Below are the code and all the weights of a small trained network. Each question names an input and a class and asks about switching units off, where a switched-off unit gives its printed mean instead of its output.

import numpy as np


def w(rows, s, z=0):
    codes = np.array(rows[::2]) - 128.0
    scale = np.full(codes.shape[1], s)
    scale[-1] = z or s
    return codes * scale


def norm(h):
    return h / np.sqrt((h * h).mean(-1, keepdims=True) + 1e-5)


def f(y):
    return np.maximum(y, 0)


def log_softmax(a):
    a = a - a.max(-1, keepdims=True)
    return a - np.log(np.exp(a).sum(-1, keepdims=True))


def net(x, mask):
    res = np.array(x, float).reshape(1, 4) / 4 @ E
    u = 0
    for l in range(4):
        y = f(norm(res) @ A[l][:, :-1].T + A[l][:, -1])
        res = res + np.where(mask[u : u + 12], y, B[l][:, -1]) @ B[l][:, :-1]
        u += 12
    return log_softmax(norm(res)[-1] @ U[:, :-1].T + U[:, -1])


A, B = {}, {}
E = w([
[49,125,251],'x0',
[213,110,177],'x1',
[84,19,136],'x2',
[127,128,129],'x3',
],0.011)
A[0] = w([
[111,200,148,10],'0.n0',
[72,163,210,37],'0.n1',
[77,73,115,73],'0.n2',
[96,63,159,80],'0.n3',
[99,46,172,97],'0.n4',
[137,121,168,194],'0.n5',
[95,199,107,120],'0.n6',
[223,121,216,2],'0.n7',
[163,128,136,123],'0.n8',
[17,174,134,103],'0.n9',
[139,253,207,56],'0.n10',
[150,115,202,114],'0.n11',
],0.028,0.0066)
B[0] = w([
[145,104,63,170],'0.n0',
[205,227,188,233],'0.n1',
[117,70,72,203],'0.n2',
[179,91,87,213],'0.n3',
[189,68,100,239],'0.n4',
[135,108,175,198],'0.n5',
[109,58,92,199],'0.n6',
[55,26,224,226],'0.n7',
[86,100,118,166],'0.n8',
[1,136,145,253],'0.n9',
[219,68,67,254],'0.n10',
[111,181,190,210],'0.n11',
],0.057,0.011)
A[1] = w([
[145,176,137,73],'1.n0',
[117,209,121,4],'1.n1',
[126,139,131,44],'1.n2',
[180,253,184,11],'1.n3',
[167,163,176,50],'1.n4',
[141,142,143,81],'1.n5',
[127,202,130,47],'1.n6',
[155,146,147,22],'1.n7',
[73,163,155,4],'1.n8',
[127,131,137,55],'1.n9',
[42,190,133,85],'1.n10',
[134,162,137,101],'1.n11',
],0.018,0.0036)
B[1] = w([
[132,156,129,146],'1.n0',
[150,148,126,135],'1.n1',
[102,129,140,128],'1.n2',
[200,253,174,217],'1.n3',
[52,170,32,240],'1.n4',
[105,144,95,153],'1.n5',
[181,194,176,140],'1.n6',
[139,141,106,162],'1.n7',
[159,65,109,181],'1.n8',
[115,134,132,128],'1.n9',
[155,2,132,253],'1.n10',
[113,137,141,141],'1.n11',
],0.026,0.0017)
A[2] = w([
[77,149,155,148],'2.n0',
[123,140,132,95],'2.n1',
[137,148,68,54],'2.n2',
[60,131,140,11],'2.n3',
[78,127,142,3],'2.n4',
[106,126,232,189],'2.n5',
[248,150,182,204],'2.n6',
[3,166,87,17],'2.n7',
[170,85,131,78],'2.n8',
[203,127,172,73],'2.n9',
[76,49,90,190],'2.n10',
[123,109,50,50],'2.n11',
],0.019,0.0028)
B[2] = w([
[171,154,123,139],'2.n0',
[138,125,136,128],'2.n1',
[137,142,184,143],'2.n2',
[100,155,52,142],'2.n3',
[114,157,71,138],'2.n4',
[160,214,164,175],'2.n5',
[45,237,1,184],'2.n6',
[31,75,191,154],'2.n7',
[151,179,129,180],'2.n8',
[37,178,36,164],'2.n9',
[189,254,124,252],'2.n10',
[104,111,226,181],'2.n11',
],0.029,0.016)
A[3] = w([
[90,157,64,162],'3.n0',
[41,80,227,92],'3.n1',
[116,33,108,184],'3.n2',
[186,66,99,66],'3.n3',
[200,73,46,119],'3.n4',
[121,246,136,134],'3.n5',
[5,119,61,113],'3.n6',
[123,193,135,100],'3.n7',
[119,131,109,70],'3.n8',
[126,217,143,2],'3.n9',
[92,92,186,77],'3.n10',
[169,78,47,109],'3.n11',
],0.026,0.0034)
B[3] = w([
[119,83,203,184],'3.n0',
[2,67,178,217],'3.n1',
[128,212,116,212],'3.n2',
[154,128,64,209],'3.n3',
[144,76,62,249],'3.n4',
[137,232,138,233],'3.n5',
[82,72,234,207],'3.n6',
[139,189,132,183],'3.n7',
[134,119,146,136],'3.n8',
[140,214,112,196],'3.n9',
[54,100,136,173],'3.n10',
[172,89,89,224],'3.n11',
],0.057,0.014)
U = w([
[197,46,28,99],'0',
[114,133,127,251],'1',
[158,253,172,96],'2',
[59,57,230,94],'3',
[113,129,100,97],'4',
],0.014)

Each question gives the input, the list of numbers given to net, and the class t.
The units are the neurons (one row each of A and B). Each row of codes is followed by its name. A weight is (code - 128) times the scale printed after its matrix; where a second scale follows, it is the last column's (A, B and U).
mask holds one flag per neuron, layer by layer. A switched-off neuron (its flag False) gives its mean, the last column of its row in B, instead of its output. The means were averaged over made-up inputs and are rounded, as every weight is.
A unit's drop is (log p(t) with every unit on - log p(t) with that unit switched off) / (log p(t) with every unit on - log p(t) with every unit switched off).
The circuit of an input: a set's keep is (log p(t) with only the set's units on - log p(t) with every unit switched off) / (log p(t) with every unit on - log p(t) with every unit switched off). Starting from the 12 units with the biggest drops (on a tie, the unit counted first), units are removed one at a time, each time the one whose removal leaves the highest keep (on an exact tie, the one counted first), for as long as the keep stays at least 0.8.
circuit, biggest first: the units of the circuit, biggest drop first
most important unit: the unit with the biggest drop
k most important neurons: the k neurons with the biggest drops, biggest first
top k neurons in layer l: the k neurons of layer l with the biggest drops, biggest first
drop when u is switched off: that unit's drop, to one decimal
input [2,-7,0,3], class 3: 2 most important neurons => 0.n9, 3.n6
input [7,0,-2,-3], class 2: most important unit => 0.n1
input [-6,-1,1,4], class 2: 3 most important neurons => 0.n9, 0.n10, 1.n4
input [-8,0,-4,-1], class 2: top 4 neurons in layer 0 => 0.n10, 0.n4, 0.n9, 0.n3
input [-8,-6,-2,6], class 2: top 4 neurons in layer 0 => 0.n4, 0.n10, 0.n9, 0.n3
input [-5,-6,-3,-3], class 3: top 2 neurons in layer 0 => 0.n10, 0.n4
input [-7,0,-2,-3], class 2: 3 most important neurons => 0.n10, 0.n9, 0.n4
input [1,-6,4,4], class 3: 2 most important neurons => 0.n9, 0.n10
input [2,-8,-7,2], class 3: 3 most important neurons => 0.n9, 0.n4, 3.n6
input [8,-8,4,-2], class 2: top 2 neurons in layer 0 => 0.n1, 0.n7
input [6,-2,-6,-3], class 0: 3 most important neurons => 0.n10, 0.n0, 0.n6
input [-1,5,5,5], class 0: 3 most important neurons => 0.n4, 0.n9, 0.n3
input [7,2,-6,5], class 2: 2 most important neurons => 0.n1, 0.n11
input [3,-8,6,4], class 3: circuit, biggest first => 3.n6
input [3,8,-7,-7], class 3: top 3 neurons in layer 0 => 0.n7, 0.n11, 0.n4
input [-7,-1,6,1], class 2: 2 most important neurons => 0.n4, 0.n10
input [-5,0,-6,-4], class 0: 2 most important neurons => 0.n9, 0.n1
input [-7,-5,0,4], class 2: 2 most important neurons => 0.n10, 0.n4
input [6,-2,-4,0], class 2: top 2 neurons in layer 0 => 0.n1, 0.n9
input [1,-4,5,-5], class 0: circuit, biggest first => 0.n4
input [2,-6,4,5], class 3: 2 most important neurons => 0.n9, 0.n10
input [7,6,0,3], class 2: top 2 neurons in layer 0 => 0.n1, 0.n11
input [5,-5,-5,-1], class 0: top 2 neurons in layer 0 => 0.n10, 0.n6
input [-2,6,-4,-4], class 3: drop when 0.n7 is switched off => 1.8
